Below is a small trained network, with its code and all its weights. Each question gives an input and a target symbol and asks what happens when units are switched off, that is, made to give their printed mean instead of their output.

import numpy as np


def w(rows, s, z=0):
    codes = np.array(rows[::2]) - 128.0
    scale = np.full(codes.shape[1], s)
    scale[-1] = z or s
    return codes * scale


def f(y):
    return y / 2 * (1 + np.tanh(0.7978845608 * (y + 0.044715 * y**3)))


def softmax(a):
    e = np.exp(a - a.max(-1, keepdims=True))
    return e / e.sum(-1, keepdims=True)


def log_softmax(a):
    a = a - a.max(-1, keepdims=True)
    return a - np.log(np.exp(a).sum(-1, keepdims=True))


def net(x, mask):
    ids = ['αβδεζημξπτφω'.index(c) for c in x.split()]
    T = len(ids)
    res = E[ids] + P[:T]
    r = res
    for j in range(2):
        rows = slice(4 * j, 4 * j + 4)
        q, k, v = (r @ M[0][rows].T for M in (Q, K, V))
        z = softmax(np.where(np.tri(T) > 0, q @ k.T / 4**0.5, -1e9)) @ v
        o = O[0][rows]
        res = res + np.where(mask[j], z, o[:, -1]) @ o[:, :-1]
    y = f(res @ A[0][:, :-1].T + A[0][:, -1])
    res = res + np.where(mask[2:10], y, B[0][:, -1]) @ B[0][:, :-1]
    return log_softmax(res[-1] @ U[:, :-1].T + U[:, -1])


Q, K, V, O, A, B = {}, {}, {}, {}, {}, {}
E = w([
[142,147,91,62],'α',
[128,208,171,200],'β',
[42,63,212,113],'δ',
[98,164,64,148],'ε',
[128,209,111,50],'ζ',
[80,128,209,75],'η',
[42,64,84,59],'μ',
[71,149,120,12],'ξ',
[10,152,138,189],'π',
[149,170,243,136],'τ',
[208,87,151,141],'φ',
[187,170,195,5],'ω',
],0.019)
P = w([
[96,255,118,123],'0',
[118,173,103,142],'1',
[150,117,111,158],'2',
[163,90,116,160],'3',
[161,101,116,155],'4',
[167,126,124,147],'5',
[167,107,128,157],'6',
],0.0062)
Q[0] = w([
[255,223,235,57],'H1',
[144,179,106,83],'H1',
[84,157,135,112],'H1',
[177,128,123,26],'H1',
[132,89,174,102],'H2',
[181,54,111,110],'H2',
[99,136,115,175],'H2',
[221,150,71,171],'H2',
],0.0098)
K[0] = w([
[148,164,164,81],'H1',
[97,143,115,58],'H1',
[101,107,99,96],'H1',
[190,165,145,5],'H1',
[128,204,50,106],'H2',
[234,141,1,138],'H2',
[208,193,171,91],'H2',
[202,50,169,154],'H2',
],0.0091)
V[0] = w([
[130,160,179,149],'H1',
[115,106,89,165],'H1',
[183,12,120,220],'H1',
[78,83,105,228],'H1',
[173,66,163,146],'H2',
[64,120,138,78],'H2',
[53,69,254,99],'H2',
[153,104,73,114],'H2',
],0.006)
O[0] = w([
[159,182,176,172,137],'H1',
[134,225,142,172,114],'H1',
[91,255,107,80,3],'H1',
[54,174,149,145,92],'H1',
[148,190,204,148,68],'H2',
[124,90,80,105,159],'H2',
[124,64,116,133,133],'H2',
[95,201,138,19,102],'H2',
],0.0059,0.0064)
A[0] = w([
[243,117,148,101,132],'N1',
[142,88,211,14,2],'N2',
[123,85,88,56,191],'N3',
[169,119,76,44,108],'N4',
[72,120,95,127,126],'N5',
[144,36,102,163,156],'N6',
[125,142,55,228,142],'N7',
[245,144,127,78,226],'N8',
],0.011,0.0055)
B[0] = w([
[57,193,80,205,225],'N1',
[220,217,123,96,200],'N2',
[178,65,156,93,232],'N3',
[191,94,26,165,199],'N4',
[76,246,117,2,180],'N5',
[98,216,196,73,216],'N6',
[175,166,102,95,253],'N7',
[42,106,121,153,249],'N8',
],0.0079,0.007)
U = w([
[124,107,97,132,209],'α',
[196,173,172,174,188],'β',
[139,140,188,86,183],'δ',
[172,227,108,106,115],'ε',
[120,84,93,147,171],'ζ',
[215,143,170,91,111],'η',
[86,136,145,81,147],'μ',
[148,128,123,59,27],'ξ',
[99,196,99,107,156],'π',
[123,164,154,185,167],'τ',
[34,165,98,167,2],'φ',
[247,177,137,178,70],'ω',
],0.014,0.0068)

Each question gives the input, a string of symbols that net reads in full, and the target symbol t.
The units are the heads (4 rows each of Q, K, V and O) and the neurons (one row each of A and B). Each row of codes is followed by its name. A weight is (code - 128) times the scale printed after its matrix; where a second scale follows, it is the last column's (O, A, B and U).
mask holds one flag per unit, heads first, then neurons. A switched-off unit (its flag False) gives its mean, the last column of its rows in O or B, instead of its output. The means were averaged over made-up inputs and are rounded, as every weight is.
A unit's drop is (log p(t) with every unit on - log p(t) with that unit switched off) / (log p(t) with every unit on - log p(t) with every unit switched off).
The circuit of an input: a set's keep is (log p(t) with only the set's units on - log p(t) with every unit switched off) / (log p(t) with every unit on - log p(t) with every unit switched off). Starting from all 10 units, units are removed one at a time, each time the one whose removal leaves the highest keep (on an exact tie, the one counted first), for as long as the keep stays at least 0.8.
units of the circuit, in order: the units of the circuit, biggest drop first
unit that matters most: the unit with the biggest drop
k most important neurons: the k neurons with the biggest drops, biggest first
which heads matter: for each layer, one digit per head in row order, 1 if its drop is at least 0.15 and else 0, layers parted by /
drop when u is switched off: that unit's drop, to one decimal
input δ ε ε ε, target ε: units of the circuit, in order	[N7 N8]
input φ ξ ξ, target ξ: which heads matter	01
input τ π μ τ ξ, target η: units of the circuit, in order	[N3 N2 H1]
input ε ε ω α φ, target τ: which heads matter	00
input ζ ε ε, target ε: units of the circuit, in order	[N8 N7]
input ε ε ζ τ φ ε η, target η: units of the circuit, in order	[N2 N1]
input ε ε α, target α: unit that matters most	N4
input τ ζ η η ε ξ, target η: units of the circuit, in order	[N2 N3 H1]
input ε η φ, target φ: 2 most important neurons	[N1 N8]
input τ τ μ ζ τ η ζ, target ζ: which heads matter	00
input ζ ω ζ α, target ζ: which heads matter	00
input ε ω μ, target ξ: units of the circuit, in order	[N3 N1 N5]
input ε ε ε ε φ ζ, target α: which heads matter	10
input ε φ ξ, target ξ: most important neuron	[N3]
input φ η ζ, target α: which heads matter	00
input δ η ε π, target π: 3 most important neurons	[N5 N7 N8]
input ε ζ ε ζ δ ε α, target ζ: 2 most important neurons	[N4 N8]
input μ ε ζ ε ε η, target η: drop when N1 is switched off	0.2
input ξ ε τ, target τ: drop when N3 is switched off	0.2
input ζ ε ζ, target ζ: drop when H1 is switched off	0.1
